Below is a small trained network, with its code and all its weights. Each question gives an input and a class and asks what happens when units are switched off, that is, made to give their printed mean instead of their output.

import numpy as np


def w(rows, s, z=0):
    codes = np.array(rows[::2]) - 128.0
    scale = np.full(codes.shape[1], s)
    scale[-1] = z or s
    return codes * scale


def f(y):
    return y / 2 * (1 + np.tanh(0.7978845608 * (y + 0.044715 * y**3)))


def log_softmax(a):
    a = a - a.max(-1, keepdims=True)
    return a - np.log(np.exp(a).sum(-1, keepdims=True))


def net(x, mask):
    res = np.array(x, float).reshape(1, 4) / 4 @ E
    y = f(res @ A[0][:, :-1].T + A[0][:, -1])
    res = res + np.where(mask, y, B[0][:, -1]) @ B[0][:, :-1]
    return log_softmax(res[-1] @ U[:, :-1].T + U[:, -1])


A, B = {}, {}
E = w([
[236,139,210],'x0',
[205,143,71],'x1',
[82,254,166],'x2',
[82,145,155],'x3',
],0.0062)
A[0] = w([
[188,147,144,222],'N1',
[29,40,112,162],'N2',
[141,113,125,129],'N3',
[103,162,143,94],'N4',
[162,192,40,160],'N5',
[117,170,106,89],'N6',
[127,118,134,62],'N7',
[127,130,112,28],'N8',
[162,136,252,133],'N9',
[168,82,85,253],'N10',
[191,36,106,124],'N11',
[122,149,102,86],'N12',
[106,125,83,52],'N13',
],0.019,0.0051)
B[0] = w([
[195,159,179,229],'N1',
[107,255,160,235],'N2',
[142,136,130,140],'N3',
[180,129,133,144],'N4',
[79,76,159,203],'N5',
[129,96,102,136],'N6',
[106,133,117,115],'N7',
[101,141,130,112],'N8',
[102,223,93,245],'N9',
[195,147,165,253],'N10',
[195,60,169,255],'N11',
[105,108,119,125],'N12',
[83,141,126,138],'N13',
],0.03,0.0084)
U = w([
[173,119,111,16],'0',
[121,1,220,150],'1',
[243,92,229,235],'2',
[44,135,100,61],'3',
[182,176,12,116],'4',
[113,240,181,164],'5',
[199,77,44,2],'6',
],0.0088,0.0049)

Each question gives the input, the list of numbers given to net, and the class t.
The units are the neurons (one row each of A and B). Each row of codes is followed by its name. A weight is (code - 128) times the scale printed after its matrix; where a second scale follows, it is the last column's (A, B and U).
mask holds one flag per neuron, in row order. A switched-off neuron (its flag False) gives its mean, the last column of its row in B, instead of its output. The means were averaged over made-up inputs and are rounded, as every weight is.
A unit's drop is (log p(t) with every unit on - log p(t) with that unit switched off) / (log p(t) with every unit on - log p(t) with every unit switched off).
The circuit of an input: a set's keep is (log p(t) with only the set's units on - log p(t) with every unit switched off) / (log p(t) with every unit on - log p(t) with every unit switched off). Starting from the 12 units with the biggest drops (on a tie, the unit counted first), units are removed one at a time, each time the one whose removal leaves the highest keep (on an exact tie, the one counted first), for as long as the keep stays at least 0.8.
units of the circuit, in order: the units of the circuit, biggest drop first
k most important neurons: the k neurons with the biggest drops, biggest first
drop of u: that unit's drop, to one decimal
input [-6,-8,-5,-6], class 5: units of the circuit, in order => (N2)
input [-4,7,0,7], class 1: units of the circuit, in order => (N9; N5; N1)
input [-3,6,2,-5], class 1: units of the circuit, in order => (N5; N2)
input [-7,2,7,-8], class 1: 3 most important neurons => (N9; N5; N2)
input [-7,6,6,5], class 1: units of the circuit, in order => (N9; N5)
input [4,3,6,-5], class 5: 3 most important neurons => (N11; N9; N10)
input [8,4,3,-1], class 5: 2 most important neurons => (N9; N11)
input [-3,1,6,4], class 1: 2 most important neurons => (N9; N2)
input [-1,7,3,-1], class 1: units of the circuit, in order => (N5; N2; N9)
input [-4,2,4,1], class 3: 3 most important neurons => (N11; N10; N1)
input [-6,1,4,-1], class 3: 2 most important neurons => (N1; N10)
input [-1,-5,-5,-1], class 5: 2 most important neurons => (N2; N1)
input [-4,8,-1,5], class 1: 2 most important neurons => (N5; N9)
input [-2,-5,-6,3], class 5: units of the circuit, in order => (N2)
input [1,-1,0,3], class 4: drop of N5 => 0.2
input [-5,-2,-1,-6], class 5: drop of N6 => 0.0
input [5,-8,-5,-1], class 5: drop of N9 => 1.6
